[132 119 154 105 122] -> 122
[117 103 120 107 118 143] -> 143
[123 124 100 158 138] -> 138
[103 107 143 155 136 108] -> 108
[127 107 127 153 117] -> 117
[147 127 132 152] -> 152
---
Input:
[[110 104 123 137 139 121]
 [117 138 121 141 142 147]]
Output: 110, 147

Input:
[[100 124 136 101 151 113 150]
 [141 126 135 137 111 155 108]]
Output: 100, 108

Input:
[[122 138 133 115 132 104 133]
 [125 146 123 123 141 122 142]]
Output: 122, 142

Input: [123 101 138 148]
Output: 123, 148

Input: [131 149 140 130 138 145 137]
Output: 131, 137

Input: [117 129 111 150 114 127]
Output: 117, 127
---
[114, 105, 125, 124, 143] yields 114
[139, 104, 144, 151, 140, 141, 102] yields 139
[100, 134, 110, 108, 109] yields 100
[121, 135, 131, 132, 101] yields 121
[149, 148, 136, 149] yields 149
[99, 154, 148, 126] yields 99
[141, 115, 145, 142, 148, 157, 147] yields 141
[113, 105, 127, 141] yields 113
---
[[129 135 132 130 140 131]
 [122 122 151 133 123 120]] Answer: 151, 140

[131 106 112 144] Answer: 144, 131

[[106 131 142 144 113 110]
 [131 139 114 112 127 111]] Answer: 144, 142

[106 108 106 107 114 126] Answer: 126, 114

[124 121 134 137 104 133 131] Answer: 137, 134

[102 144 141 123 135 103 114] Answer: 144, 141

[[118 105 114 107 151 120]
 [112 100 108 106 145 121]
 [123 101 120 127 109 128]] Answer: 151, 145
---
Input: [106 157 112 136 104]
Output: 106, 104

Input: [124 126 102 115 148 123 106]
Output: 124, 106

Input:
[[107 140 134 135 139 148 151]
 [115 105 150 112 118 154 107]
 [152 131 152 147 147 126 105]]
Output: 107, 105

Input:
[[106 144 103 106 107 125]
 [137 128 115 115 140 143]
 [144 135 141 120 144 132]]
Output: 106, 132

Input:
[[143 137 121 122 134]
 [141 141 133 133 118]
 [148 130 111 151 121]]
Output: 143, 121

Input: [112 106 119 152]
Output: 112, 152

Input: [132 142 143 102 153 107]
Output: 132, 107

Input:
[[142 108 123 108]
 [127 142 136 141]
 [138 158 150 148]]
Output: 142, 148
---
116,154,106,115,114 => 116
120,124,141,154 => 120
99,124,122,118,137,146,105 => 99
142,134,135,109,141,106 => 142
133,113,134,154,122,117,143 => 133
103,117,111,144 => 103
133,108,117,117,133,119,155 => 133
113,108,156,133,114 => 113
133,110,130,154 => 133
---
128,117,147,129,131,131
151,136,140,117,138,130
142,132,123,122,134,145
ans = 123

115,128,116,127,139
137,128,132,132,114
105,141,131,121,139
ans = 131

128,127,136,136,129,131
138,123,135,130,139,138
106,121,111,116,104,123
ans = 111

132,111,125,126
136,101,123,124
125,114,130,133
ans = 130

155,127,154,129,154,129
128,127,155,155,127,128
128,127,156,128,154,129
ans = 156

124,121,121,133
100,145,134,138
127,123,123,138
ans = 123

153,143,130,105,112
100,106,111,121,154
150,136,138,120,98
ans = 138

108,145,149,131,124,110,114
142,133,146,148,141,131,137
123,130,112,106,135,138,110
ans = 112

133,127,127,129,135,126,133
134,128,131,104,137,130,109
126,125,128,128,121,132,128
ans = 128

125,110,127,139,127
127,104,126,125,130
127,106,126,129,129
ans = 126
---
[[120 134 134 112 134]
 [105 150 156 112 140]
 [119 132 135 111 136]] -> 135

[[119 118 157 125]
 [149 146 130 140]
 [132 112 133 157]] -> 133

[[132 144 131 103 122]
 [145 140 136 103 124]
 [128 131 112 133 135]] -> 112

[[129 107 140 128]
 [140 128 125 115]
 [135 134 127 109]] -> 127

[[115 111 121 122 123 130 122]
 [110 103 126 128 128 135 126]
 [129 129 128 128 127 128 127]] -> 128

[[ 98 143 135 112]
 [135 114 113 144]
 [141 112 110 143]] -> 110

[[140 136 130 125 135 132]
 [129 131 128 122 121 121]
 [150 127 124 119 125 125]] -> 124

[[117 108 142 149 115 110]
 [131 133 129 138 114 116]
 [156 115 122 142 105 104]] -> 122

[[135 133 151 147 150 115 114]
 [105 149 133 130 114 118 150]
 [130 151 129 114 135 133 121]] -> 129
---
[[113 120 132 120 120 127]
 [144 141 131 145 144 144]
 [114 111 133 111 113 117]
 [158 134 128 140 139 134]
 [132 118 135 119 122 121]
 [125 135 134 136 136 140]
 [114 123 133 123 123 129]]: 129

[[129 129 129 130 123 129 128 129 129 129 129 130 129 129 129]
 [129 129 129 128 128 128 129 128 128 129 128 128 128 129 129]
 [128 128 130 131 117 129 128 129 130 128 129 132 129 129 128]
 [128 128 128 130 123 128 128 128 129 128 128 130 129 129 128]
 [107 102 103 132 117 123 118 121 120 120 122 136 128 124 121]]: 121

[[123 124 122 122 116 120 117 123]
 [129 130 128 129 132 129 129 128]
 [129 136 127 128 135 128 128 127]
 [124 137 118 121 135 120 116 119]
 [121 154 109 114 141 110 102 109]
 [122 125 120 121 131 124 120 121]
 [119 120 117 119 137 125 119 118]
 [130 127 131 130 126 130 131 131]]: 131

[[125 133 125 133 133 133 134 133 125 125 134 125 125 134 125]
 [124 133 124 133 133 133 134 133 124 124 134 125 124 134 125]
 [156 119 156 118 119 118 118 118 158 155 116 158 155 118 157]
 [111 143 111 145 144 144 145 144 112 112 148 112 111 146 112]
 [129 136 129 137 136 136 137 136 130 129 138 130 128 138 129]
 [119 140 119 141 140 140 141 140 120 119 143 120 119 142 119]
 [127 136 127 137 136 136 137 136 128 127 138 128 127 137 128]
 [137 130 137 130 130 130 130 130 137 136 130 138 136 131 137]
 [138 130 138 130 130 129 130 129 139 138 130 139 137 130 138]
 [119 136 119 136 136 136 136 136 119 120 137 120 119 136 120]
 [131 134 131 134 134 134 134 134 131 130 135 131 130 135 131]
 [107 146 107 148 147 147 148 148 107 107 152 107 107 150 107]]: 107

[[139 119 129 119 129 128 126]
 [134 124 119 138 121 147 152]
 [120 148 138 131 125 119 119]
 [124 118 111 137 126 151 146]
 [110 130 128 122 135 123 102]
 [138 147 149 116 121 118 112]
 [128 142 144 112 126 121  99]
 [116 116 118 122 135 134 114]]: 114

[[129 129 136 135 106 138 141 116 137 126 117 128]
 [145 122 148 113 129 133 110 114 121 126 125 134]
 [107 126 150 114 111 118 132 109 146 128 119 127]
 [109 147 127 112 117 110 114 111 112 147 127 123]
 [114 108 139 142 131 141 149 123 128 131 131 112]]: 112

[[130 134 125 101 138 138 129 120 110 120 116]
 [123 113 135 141 135 122 122 139 138 124 131]
 [125 119 136 137 142 129 114 130 141 114 124]
 [139 121 138 131 107 118 120 126 118 117 135]
 [125 115 128 133 126 121 114 130 128 114 137]]: 137

[[129 119 138 104 130 137]
 [111 118 125 123 118 119]
 [110 114 113 141 124 119]
 [109 115 113 140 125 120]
 [119 133 134 113 128 131]
 [112 118 114 143 123 116]
 [134 120 139 106 130 135]
 [141 118 140 109 123 127]
 [117 112 114 142 121 115]]: 115
---
155  126  143  138  146  153 gives 126
144  148  146  149  152  143  144 gives 148
123  113  105  130 gives 113
142  151  127  133  138  131 gives 151
116  149  111  140  110  138  124 gives 149
124  106  150  131  130  154  137 gives 106
148  153  153  142  126  127  144 gives 153
150  107  126  131 gives 107
128  102  124  153  146  118 gives 102
124  158  138  107  121 gives 158
---
array([[125, 119, 157, 117, 139],
       [106, 118, 145, 139, 111],
       [120, 129, 133, 124, 122]]) | 118

array([[121, 124, 140, 116],
       [130, 133, 150, 114],
       [127, 133, 138, 128]]) | 133

array([[111, 135, 112, 112, 127, 124, 121],
       [129, 115, 138, 132, 137, 129, 132],
       [129, 117, 150, 131, 149, 143, 129]]) | 115

array([[124, 124, 143, 124, 123],
       [149, 150, 120, 139, 144],
       [151, 152, 118, 136, 144]]) | 150

array([[149, 135, 148, 149, 119, 134, 141],
       [147, 134, 146, 147, 121, 135, 141],
       [147, 133, 146, 147, 122, 134, 140]]) | 134

array([[131, 134, 133, 148, 131, 125, 128],
       [129, 135, 130, 151, 137, 123, 134],
       [125, 125, 125, 124, 130, 130, 126]]) | 135

array([[152, 137, 151, 152, 118, 138, 145],
       [151, 134, 150, 151, 120, 135, 143],
       [150, 133, 149, 150, 121, 135, 142]]) | 134

array([[142, 116, 110, 155, 114, 120, 118],
       [130, 127, 141, 133, 141, 152, 105],
       [152, 123, 129, 115, 108, 135, 116]]) | 127
---
[119 150 118 102 152 129] --> 119, 129

[112 106 115 137] --> 112, 137

[119 105 142 112 121 139] --> 119, 139

[105 131 108 110 115 145] --> 105, 145

[131 101 137 142] --> 131, 142

[120 117 132 135 103] --> 120, 103

[[130 157 142 100 151]
 [154 136 136 125 115]] --> 130, 115
---
[149 133 108 137 134 111 107] out 107
[122 104 108 124] out 124
[128 154 125 119 136 146] out 146
[124 137 119 145 116 153] out 153
[106 119 113 133 101] out 101
[136 154 155 117] out 117
---
[[132 134 153 133 139]
 [131 149 123 117 113]] → 133

[[134 123 122 129 136]
 [109 137 119 102 139]
 [133 123 131 140 120]] → 102

[[106 103 103 108 142 117 110]
 [112 101 108 106 148 120 112]] → 117

[[102 131 125 153 106]
 [108 137 123 124 145]
 [120 155 151 123 145]] → 124

[[127 133 126 127 130]
 [138 100 115 134 113]] → 127

[[105 147 121 104 126]
 [134 108 103 152 100]
 [141 105 139 155 155]] → 152
